Here is a tiny trained network, its code and every weight. The questions are about switching its units off for an input and a class, where a switched-off unit gives its printed mean instead of its output.

import numpy as np


def w(rows, s, z=0):
    codes = np.array(rows[::2]) - 128.0
    scale = np.full(codes.shape[1], s)
    scale[-1] = z or s
    return codes * scale


def norm(h):
    return h / np.sqrt((h * h).mean(-1, keepdims=True) + 1e-5)


def f(y):
    return y / 2 * (1 + np.tanh(0.7978845608 * (y + 0.044715 * y**3)))


def log_softmax(a):
    a = a - a.max(-1, keepdims=True)
    return a - np.log(np.exp(a).sum(-1, keepdims=True))


def net(x, mask):
    res = np.array(x, float).reshape(1, 3) / 4 @ E
    u = 0
    for l in range(2):
        y = f(norm(res) @ A[l][:, :-1].T + A[l][:, -1])
        res = res + np.where(mask[u : u + 15], y, B[l][:, -1]) @ B[l][:, :-1]
        u += 15
    return log_softmax(norm(res)[-1] @ U[:, :-1].T + U[:, -1])


A, B = {}, {}
E = w([
[138,198,194,204,172,163,197,1],'x0',
[79,136,107,155,116,25,32,41],'x1',
[70,186,177,203,69,28,177,197],'x2',
],0.0069)
A[0] = w([
[175,77,151,186,180,98,112,144,10],'0.n1',
[104,141,129,182,144,179,119,64,20],'0.n2',
[158,114,239,41,194,148,207,195,129],'0.n3',
[100,201,168,124,144,76,149,136,3],'0.n4',
[127,113,183,149,169,138,147,76,129],'0.n5',
[175,53,144,112,140,155,44,65,76],'0.n6',
[91,122,125,131,178,17,143,249,102],'0.n7',
[109,138,116,1,71,164,39,131,91],'0.n8',
[46,81,61,166,130,71,76,46,80],'0.n9',
[103,154,169,171,104,134,171,62,46],'0.n10',
[126,121,139,190,176,178,189,98,143],'0.n11',
[46,122,88,85,124,58,106,63,14],'0.n12',
[117,175,157,139,105,96,136,171,146],'0.n13',
[177,114,76,50,137,131,91,120,116],'0.n14',
[134,36,82,211,126,60,112,69,27],'0.n15',
],0.0065,0.0023)
B[0] = w([
[104,126,170,155,124,145,130,127,105],'0.n1',
[150,93,67,181,135,120,149,148,167],'0.n2',
[96,196,203,2,142,27,68,46,216],'0.n3',
[87,84,125,115,100,176,114,124,153],'0.n4',
[103,24,93,146,141,54,66,84,179],'0.n5',
[75,204,124,114,29,235,103,115,204],'0.n6',
[99,77,74,139,123,163,157,93,253],'0.n7',
[100,52,96,158,145,95,119,160,206],'0.n8',
[230,169,170,56,156,150,193,214,244],'0.n9',
[147,134,68,137,142,164,122,194,186],'0.n10',
[117,123,10,117,131,93,183,166,199],'0.n11',
[209,141,191,102,131,157,99,196,190],'0.n12',
[148,83,101,135,91,183,69,75,182],'0.n13',
[110,77,78,171,78,114,114,84,191],'0.n14',
[155,220,190,83,131,128,147,176,173],'0.n15',
],0.0058,0.0045)
A[1] = w([
[146,129,144,193,191,134,169,68,107],'1.n1',
[32,180,217,206,65,81,117,169,128],'1.n2',
[138,123,146,140,121,139,130,122,94],'1.n3',
[202,195,254,38,186,102,125,175,217],'1.n4',
[142,210,133,173,230,146,144,80,80],'1.n5',
[79,119,169,153,153,33,15,32,159],'1.n6',
[153,91,86,62,121,154,66,208,71],'1.n7',
[177,157,164,209,79,236,151,205,219],'1.n8',
[194,135,90,108,168,170,21,95,58],'1.n9',
[53,126,73,81,149,65,71,66,178],'1.n10',
[145,118,119,196,60,220,131,138,157],'1.n11',
[183,136,162,197,42,106,141,198,132],'1.n12',
[189,82,106,160,177,221,211,227,254],'1.n13',
[115,175,166,173,158,129,108,102,145],'1.n14',
[173,201,147,251,181,159,129,81,58],'1.n15',
],0.0081,0.0024)
B[1] = w([
[100,53,127,174,83,85,69,247,184],'1.n1',
[102,120,141,66,199,240,165,69,224],'1.n2',
[131,123,95,108,98,128,125,114,118],'1.n3',
[174,226,189,43,86,133,137,207,251],'1.n4',
[98,99,132,111,123,102,135,232,205],'1.n5',
[201,207,70,114,83,96,95,85,150],'1.n6',
[129,136,158,182,162,106,199,147,254],'1.n7',
[130,129,9,127,128,99,11,40,164],'1.n8',
[32,144,179,94,166,166,218,110,208],'1.n9',
[195,181,130,189,101,115,81,98,187],'1.n10',
[162,169,144,117,125,101,129,50,156],'1.n11',
[122,103,129,120,172,181,144,82,202],'1.n12',
[188,190,97,199,57,51,2,56,190],'1.n13',
[149,115,77,76,98,125,87,174,146],'1.n14',
[141,58,168,142,113,109,161,169,203],'1.n15',
],0.0081,0.0062)
U = w([
[157,193,193,16,125,137,175,232,158],'0',
[113,9,93,210,122,80,147,215,160],'1',
[62,104,109,100,161,221,171,22,151],'2',
[207,234,105,149,79,66,65,72,133],'3',
[101,123,203,138,171,94,64,112,1],'4',
],0.015,0.0061)

Each question gives the input, the list of numbers given to net, and the class t.
The units are the neurons (one row each of A and B). Each row of codes is followed by its name. A weight is (code - 128) times the scale printed after its matrix; where a second scale follows, it is the last column's (A, B and U).
mask holds one flag per neuron, layer by layer. A switched-off neuron (its flag False) gives its mean, the last column of its row in B, instead of its output. The means were averaged over made-up inputs and are rounded, as every weight is.
A unit's drop is (log p(t) with every unit on - log p(t) with that unit switched off) / (log p(t) with every unit on - log p(t) with every unit switched off).
unit that matters most: the unit with the biggest drop
top k neurons: the k neurons with the biggest drops, biggest first
k most important neurons of layer l: the k neurons of layer l with the biggest drops, biggest first
drop when u is switched off: that unit's drop, to one decimal
input [-4,7,8], class 2: unit that matters most -> 1.n2
input [-8,8,5], class 0: top 4 neurons -> (0.n9 0.n12 0.n15 1.n13)
input [-6,0,-6], class 1: 3 most important neurons of layer 1 -> (1.n2 1.n7 1.n12)
input [-6,-5,5], class 1: 3 most important neurons of layer 0 -> (0.n7 0.n9 0.n3)
input [-4,7,7], class 0: top 3 neurons -> (0.n9 0.n12 0.n14)
input [2,4,-2], class 0: top 2 neurons -> (1.n4 0.n7)
input [-6,-4,-5], class 1: top 2 neurons -> (1.n4 0.n8)
input [-5,-3,3], class 1: top 2 neurons -> (1.n4 0.n7)
input [-3,3,-5], class 2: top 4 neurons -> (1.n9 1.n4 0.n6 0.n14)
input [-2,-3,-3], class 3: top 2 neurons -> (0.n9 1.n10)
input [1,8,6], class 0: top 2 neurons -> (0.n9 1.n4)
input [-3,-1,2], class 3: top 2 neurons -> (1.n10 1.n1)
input [-3,1,-5], class 2: top 3 neurons -> (1.n9 0.n6 1.n4)
input [2,-1,5], class 2: unit that matters most -> 0.n9
input [-1,-2,-3], class 3: 2 most important neurons of layer 0 -> (0.n9 0.n3)
input [2,5,4], class 0: top 2 neurons -> (1.n4 0.n9)
input [1,0,0], class 3: drop when 1.n13 is switched off -> 0.2
input [-2,5,-2], class 0: drop when 1.n4 is switched off -> 0.2
input [7,7,0], class 0: drop when 0.n12 is switched off -> 0.1
input [1,1,1], class 3: unit that matters most -> 0.n3
input [-4,6,-5], class 0: drop when 0.n9 is switched off -> 2.7
